Below is a small trained network, with its code and all its weights. Each question gives an input and a target symbol and asks what happens when units are switched off, that is, made to give their printed mean instead of their output.

import numpy as np


def w(rows, s, z=0):
    codes = np.array(rows[::2]) - 128.0
    scale = np.full(codes.shape[1], s)
    scale[-1] = z or s
    return codes * scale


def f(y):
    return y / 2 * (1 + np.tanh(0.7978845608 * (y + 0.044715 * y**3)))


def softmax(a):
    e = np.exp(a - a.max(-1, keepdims=True))
    return e / e.sum(-1, keepdims=True)


def log_softmax(a):
    a = a - a.max(-1, keepdims=True)
    return a - np.log(np.exp(a).sum(-1, keepdims=True))


def net(x, mask):
    ids = ['ΛΞΣΨΩαβεζηθμτφ'.index(c) for c in x.split()]
    T = len(ids)
    res = E[ids] + P[:T]
    u = 0
    for l in range(2):
        r = res
        for j in range(2):
            rows = slice(2 * j, 2 * j + 2)
            q, k, v = (r @ M[l][rows].T for M in (Q, K, V))
            z = softmax(np.where(np.tri(T) > 0, q @ k.T / 2**0.5, -1e9)) @ v
            o = O[l][rows]
            res = res + np.where(mask[u + j], z, o[:, -1]) @ o[:, :-1]
        u += 2
        y = f(res @ A[l][:, :-1].T + A[l][:, -1])
        res = res + np.where(mask[u : u + 4], y, B[l][:, -1]) @ B[l][:, :-1]
        u += 4
    return log_softmax(res[-1] @ U[:, :-1].T + U[:, -1])


Q, K, V, O, A, B = {}, {}, {}, {}, {}, {}
E = w([
[87,149,102,153,104,76,184,70,156,6],'Λ',
[171,224,151,73,74,180,138,188,181,130],'Ξ',
[184,82,146,121,105,138,117,58,25,180],'Σ',
[82,90,83,155,143,82,137,157,104,90],'Ψ',
[142,100,97,80,124,104,179,109,29,135],'Ω',
[136,89,104,126,111,203,203,131,74,148],'α',
[139,106,70,105,78,133,113,132,235,100],'β',
[89,107,153,126,87,86,106,121,74,111],'ε',
[110,100,191,53,149,168,148,108,138,146],'ζ',
[150,111,134,130,77,84,151,54,134,128],'η',
[182,48,138,165,187,178,121,66,170,167],'θ',
[150,69,70,157,122,135,76,139,109,121],'μ',
[73,113,164,119,135,126,87,27,167,67],'τ',
[126,121,109,99,68,153,97,56,105,102],'φ',
],0.02)
P = w([
[242,187,79,93,208,28,83,136,193,74],'0',
[175,140,239,200,67,184,181,155,140,40],'1',
[95,71,105,73,153,53,154,118,130,137],'2',
[182,112,244,218,72,216,190,153,159,57],'3',
[60,25,118,61,143,64,177,104,117,142],'4',
[185,108,247,228,101,218,182,153,159,44],'5',
],0.012)
Q[0] = w([
[145,86,134,160,96,79,161,78,127,157],'L0H0',
[254,108,217,145,103,147,186,135,156,55],'L0H0',
[200,135,193,171,123,179,124,129,128,69],'L0H1',
[82,160,155,131,79,146,81,223,100,187],'L0H1',
],0.0088)
K[0] = w([
[140,46,166,150,103,55,170,90,121,144],'L0H0',
[227,187,171,138,214,55,137,174,119,147],'L0H0',
[245,240,130,152,166,93,104,41,150,119],'L0H1',
[86,210,142,120,104,131,131,254,78,151],'L0H1',
],0.008)
V[0] = w([
[80,92,112,250,117,171,94,138,124,110],'L0H0',
[124,160,95,157,182,162,81,193,82,74],'L0H0',
[107,103,173,149,176,75,118,162,159,130],'L0H1',
[180,139,130,176,98,84,87,67,137,117],'L0H1',
],0.011)
O[0] = w([
[193,120,57,164,64,193,83,38,51,73,12],'L0H0',
[184,14,153,99,91,62,162,125,124,61,72],'L0H0',
[121,150,129,158,152,18,86,58,254,154,140],'L0H1',
[104,206,119,176,116,209,79,200,29,100,235],'L0H1',
],0.0082,0.011)
A[0] = w([
[96,95,28,149,184,3,164,116,87,142,146],'L0N0',
[110,148,171,191,73,109,203,178,38,162,108],'L0N1',
[109,120,162,192,69,163,174,192,130,74,3],'L0N2',
[60,113,194,138,204,178,128,130,150,65,96],'L0N3',
],0.0067,0.002)
B[0] = w([
[92,193,105,181,187,88,210,98,56,157,178],'L0N0',
[210,172,87,114,154,142,35,98,238,131,254],'L0N1',
[126,127,254,102,46,227,222,8,106,202,249],'L0N2',
[248,246,80,38,16,80,121,84,155,147,241],'L0N3',
],0.0073,0.0092)
Q[1] = w([
[103,162,189,135,62,104,77,68,114,204],'L1H0',
[230,147,183,199,1,143,176,146,113,101],'L1H0',
[144,125,213,205,52,177,177,157,129,115],'L1H1',
[226,175,204,208,123,130,204,76,148,106],'L1H1',
],0.0052)
K[1] = w([
[119,177,129,128,139,132,77,171,132,91],'L1H0',
[239,156,106,126,108,85,138,221,105,53],'L1H0',
[214,150,175,132,200,136,124,244,138,2],'L1H1',
[196,174,94,119,180,79,136,141,170,83],'L1H1',
],0.0062)
V[1] = w([
[191,112,106,78,122,87,13,152,124,142],'L1H0',
[63,170,229,172,104,54,85,47,86,199],'L1H0',
[95,76,231,134,162,174,148,208,1,124],'L1H1',
[161,94,149,167,165,141,123,125,117,186],'L1H1',
],0.0072)
O[1] = w([
[63,142,150,154,220,55,146,99,25,157,173],'L1H0',
[185,184,194,123,255,41,72,167,57,74,177],'L1H0',
[66,156,221,115,171,143,75,191,97,171,1],'L1H1',
[164,144,95,207,7,91,132,214,111,154,94],'L1H1',
],0.0099,0.0089)
A[1] = w([
[107,200,130,102,89,134,54,62,139,133,85],'L1N0',
[54,90,103,104,180,24,36,166,139,102,67],'L1N1',
[117,65,72,205,169,130,59,162,115,196,140],'L1N2',
[87,77,2,25,197,77,100,154,133,127,3],'L1N3',
],0.0065,0.0028)
B[1] = w([
[224,133,55,50,175,124,142,189,111,120,244],'L1N0',
[180,140,43,141,57,166,75,11,110,124,192],'L1N1',
[227,23,211,67,210,80,114,131,176,28,145],'L1N2',
[86,181,141,56,2,97,38,185,61,83,191],'L1N3',
],0.0085,0.011)
U = w([
[143,108,112,72,165,213,70,83,169,69,1],'Λ',
[100,99,158,61,143,102,136,50,132,198,85],'Ξ',
[130,153,125,129,113,107,220,188,4,172,117],'Σ',
[188,53,152,122,103,151,149,187,69,37,174],'Ψ',
[121,134,172,118,135,138,99,202,181,96,188],'Ω',
[111,136,111,134,62,188,57,138,170,119,145],'α',
[140,78,22,94,155,159,211,124,83,193,158],'β',
[121,98,209,104,217,148,142,130,80,85,185],'ε',
[204,86,96,149,174,86,187,153,152,163,110],'ζ',
[151,194,65,162,185,183,113,174,164,140,101],'η',
[204,135,76,195,62,104,193,178,58,145,70],'θ',
[74,123,181,144,97,142,119,36,63,142,159],'μ',
[72,136,107,115,238,179,223,96,95,52,174],'τ',
[39,128,135,49,189,253,109,98,87,79,138],'φ',
],0.0059,0.0062)

Each question gives the input, a string of symbols that net reads in full, and the target symbol t.
The units are the heads (2 rows each of Q, K, V and O) and the neurons (one row each of A and B). Each row of codes is followed by its name. A weight is (code - 128) times the scale printed after its matrix; where a second scale follows, it is the last column's (O, A, B and U).
mask holds one flag per unit, layer by layer, with each layer's heads first. A switched-off unit (its flag False) gives its mean, the last column of its rows in O or B, instead of its output. The means were averaged over made-up inputs and are rounded, as every weight is.
A unit's drop is (log p(t) with every unit on - log p(t) with that unit switched off) / (log p(t) with every unit on - log p(t) with every unit switched off).
most important unit: the unit with the biggest drop
k most important neurons: the k neurons with the biggest drops, biggest first
k most important neurons of layer l: the k neurons of layer l with the biggest drops, biggest first
input μ τ φ Ξ, target μ: 3 most important neurons -> L0N2; L1N0; L0N3
input Σ η Ψ β α ζ, target Σ: most important unit -> L0N2
input Ω μ τ ε η θ, target Ω: 3 most important neurons of layer 0 -> L0N2; L0N0; L0N3
input Ω φ μ φ, target Ω: 2 most important neurons of layer 0 -> L0N0; L0N3
input η α τ η Ξ Σ, target η: 2 most important neurons of layer 0 -> L0N1; L0N3
input α α η φ, target α: 2 most important neurons -> L0N3; L0N1
input τ Σ Ω Σ τ ε, target τ: 2 most important neurons of layer 1 -> L1N3; L1N1
input Ξ η Λ φ Ψ Σ, target Ξ: 2 most important neurons of layer 0 -> L0N2; L0N1
input η Ξ μ, target Ψ: 2 most important neurons -> L0N2; L1N2
input Λ Ψ τ, target Λ: 3 most important neurons -> L0N2; L1N1; L1N3
input Ψ φ θ, target ζ: 2 most important neurons of layer 1 -> L1N2; L1N3
input η Λ η τ Ω η, target η: 2 most important neurons of layer 0 -> L0N1; L0N2
input α Ω θ α α η, target α: 3 most important neurons -> L0N3; L0N2; L0N1
input η α η Ψ, target η: most important neuron of layer 1 -> L1N0
input η Ω α Ω Σ ζ, target η: 2 most important neurons -> L0N3; L0N1
input Ψ η η θ Ψ ζ, target Ψ: 2 most important neurons -> L0N0; L0N3
input ζ η φ Σ, target ζ: 2 most important neurons -> L0N3; L1N3
input β φ η Λ η ζ, target β: 3 most important neurons -> L0N2; L0N3; L1N0
input Λ ζ τ τ β, target α: 2 most important neurons -> L1N3; L0N2
input θ ε Ξ Σ Ψ β, target θ: most important unit -> L1H1
input Ω ε Ψ Ξ Ξ Ω, target Ω: 3 most important neurons of layer 0 -> L0N2; L0N0; L0N1
input Σ β τ τ Σ Ψ, target Σ: 2 most important neurons -> L0N2; L0N3
input Ξ Ψ Σ τ, target Ξ: 2 most important neurons -> L0N2; L0N3
input β ζ η β, target β: 2 most important neurons -> L0N2; L1N3
input φ μ Ψ ζ Ω Σ, target φ: 2 most important neurons -> L0N2; L0N1
input Ξ Ω Ω ζ Ψ Ω, target Ξ: 2 most important neurons of layer 0 -> L0N2; L0N1
input Ψ η ζ η, target Ψ: most important unit -> L0N0
